Here is a tiny trained network, its code and every weight. The questions are about switching its units off for an input and a class, where a switched-off unit gives its printed mean instead of its output.

import numpy as np


def w(rows, s, z=0):
    codes = np.array(rows[::2]) - 128.0
    scale = np.full(codes.shape[1], s)
    scale[-1] = z or s
    return codes * scale


def f(y):
    return np.maximum(y, 0)


def log_softmax(a):
    a = a - a.max(-1, keepdims=True)
    return a - np.log(np.exp(a).sum(-1, keepdims=True))


def net(x, mask):
    res = np.array(x, float).reshape(1, 7) / 4 @ E
    y = f(res @ A[0][:, :-1].T + A[0][:, -1])
    res = res + np.where(mask, y, B[0][:, -1]) @ B[0][:, :-1]
    return log_softmax(res[-1] @ U[:, :-1].T + U[:, -1])


A, B = {}, {}
E = w([
[97,184,233,167,98,100,91,169],'x0',
[127,110,130,175,98,118,82,34],'x1',
[49,80,142,100,233,167,106,151],'x2',
[144,189,127,33,109,49,140,166],'x3',
[230,206,93,189,179,142,96,166],'x4',
[190,143,246,100,127,158,58,72],'x5',
[203,60,109,167,185,104,156,134],'x6',
],0.011)
A[0] = w([
[146,142,103,29,75,66,108,150,106],'neuron 1',
[134,108,152,31,250,117,102,175,152],'neuron 2',
[144,70,80,151,121,61,174,128,162],'neuron 3',
[104,168,102,83,130,33,155,165,184],'neuron 4',
[62,129,98,102,147,117,171,180,142],'neuron 5',
[120,228,117,141,106,114,114,201,167],'neuron 6',
[169,117,34,203,162,184,170,73,165],'neuron 7',
[191,164,108,79,77,71,150,77,162],'neuron 8',
[76,107,174,169,101,131,92,23,163],'neuron 9',
[132,19,116,138,152,182,148,65,254],'neuron 10',
[143,119,86,145,152,163,101,40,133],'neuron 11',
[142,127,141,148,197,193,120,105,180],'neuron 12',
],0.011,0.006)
B[0] = w([
[132,161,124,105,187,102,202,131,206],'neuron 1',
[107,99,141,171,249,133,114,133,216],'neuron 2',
[127,88,76,148,70,80,167,156,198],'neuron 3',
[94,197,86,136,176,162,239,110,216],'neuron 4',
[79,130,105,108,97,155,134,165,193],'neuron 5',
[140,154,169,130,81,160,157,191,215],'neuron 6',
[188,154,54,106,75,143,70,140,231],'neuron 7',
[207,155,149,89,147,96,159,120,216],'neuron 8',
[103,156,182,94,107,73,89,112,232],'neuron 9',
[120,75,120,95,148,80,73,125,249],'neuron 10',
[128,124,117,100,131,159,100,56,192],'neuron 11',
[170,105,128,107,138,136,50,152,197],'neuron 12',
],0.011,0.016)
U = w([
[173,190,132,86,152,63,215,95,110],'0',
[142,183,213,159,60,201,101,194,253],'1',
[62,47,41,96,93,111,147,139,35],'2',
[191,138,65,103,96,163,27,72,96],'3',
[88,136,255,115,95,24,102,17,126],'4',
[155,86,169,135,187,186,68,137,177],'5',
[32,199,112,154,121,222,189,154,88],'6',
[204,103,79,177,48,66,131,159,103],'7',
],0.0096,0.0033)

Each question gives the input, the list of numbers given to net, and the class t.
The units are the neurons (one row each of A and B). Each row of codes is followed by its name. A weight is (code - 128) times the scale printed after its matrix; where a second scale follows, it is the last column's (A, B and U).
mask holds one flag per neuron, in row order. A switched-off neuron (its flag False) gives its mean, the last column of its row in B, instead of its output. The means were averaged over made-up inputs and are rounded, as every weight is.
A unit's drop is (log p(t) with every unit on - log p(t) with that unit switched off) / (log p(t) with every unit on - log p(t) with every unit switched off).
The circuit of an input: a set's keep is (log p(t) with only the set's units on - log p(t) with every unit switched off) / (log p(t) with every unit on - log p(t) with every unit switched off). Starting from all 12 units, units are removed one at a time, each time the one whose removal leaves the highest keep (on an exact tie, the one counted first), for as long as the keep stays at least 0.8.
circuit, biggest first: the units of the circuit, biggest drop first
most important unit: the unit with the biggest drop
top k neurons: the k neurons with the biggest drops, biggest first
drop of u: that unit's drop, to one decimal
input [-5,-5,2,-5,3,5,3], class 3: most important unit => neuron 7
input [3,2,3,1,3,-4,4], class 7: circuit, biggest first => [neuron 11; neuron 1]
input [8,4,0,7,2,3,-8], class 0: top 3 neurons => [neuron 1; neuron 4; neuron 8]
input [6,5,3,6,-5,-3,2], class 6: circuit, biggest first => [neuron 8; neuron 4; neuron 10]
input [6,-8,-1,0,5,-1,-5], class 6: circuit, biggest first => [neuron 4; neuron 8]
input [-2,-2,-7,-2,-1,6,5], class 3: circuit, biggest first => [neuron 1; neuron 6]
input [6,-3,-4,5,8,-7,0], class 6: circuit, biggest first => [neuron 6; neuron 4]
input [3,1,0,2,-3,1,5], class 4: circuit, biggest first => [neuron 7; neuron 4]
input [4,-6,7,0,-1,-2,1], class 6: top 2 neurons => [neuron 5; neuron 10]
input [-8,2,-4,6,1,-1,8], class 7: top 2 neurons => [neuron 3; neuron 7]
input [5,4,2,-6,0,-1,3], class 4: top 4 neurons => [neuron 9; neuron 5; neuron 10; neuron 3]
input [-2,-4,0,-3,4,-5,3], class 7: circuit, biggest first => [neuron 3; neuron 7]
input [-3,-1,-6,-4,-6,-4,4], class 7: top 2 neurons => [neuron 7; neuron 3]
input [-2,4,-8,-3,6,0,7], class 3: circuit, biggest first => [neuron 7]
input [-4,5,-5,-4,-3,-2,8], class 3: top 2 neurons => [neuron 7; neuron 11]
input [7,-2,1,0,-3,-7,5], class 6: top 2 neurons => [neuron 10; neuron 4]
input [-7,3,-7,-4,4,-8,-6], class 3: top 2 neurons => [neuron 7; neuron 11]
input [-7,3,-6,1,-7,-2,-1], class 0: top 3 neurons => [neuron 8; neuron 1; neuron 12]
input [-6,-8,-3,-8,-5,5,-8], class 4: top 2 neurons => [neuron 7; neuron 9]
input [1,3,-2,1,6,-2,-5], class 1: circuit, biggest first => [neuron 6]
input [-8,-8,4,-4,2,0,8], class 3: top 2 neurons => [neuron 7; neuron 12]
input [-7,8,7,6,2,5,-7], class 4: top 2 neurons => [neuron 7; neuron 9]
input [7,-2,-4,3,-4,4,-1], class 0: drop of neuron 1 => 0.2
input [4,2,4,0,-5,-8,-5], class 6: drop of neuron 4 => 0.0
input [8,-7,1,1,3,1,-1], class 6: drop of neuron 10 => 0.1
input [0,-6,-1,-4,0,1,-3], class 1: drop of neuron 4 => 0.8
input [-3,-1,7,-7,-8,3,-3], class 4: circuit, biggest first => [neuron 9]
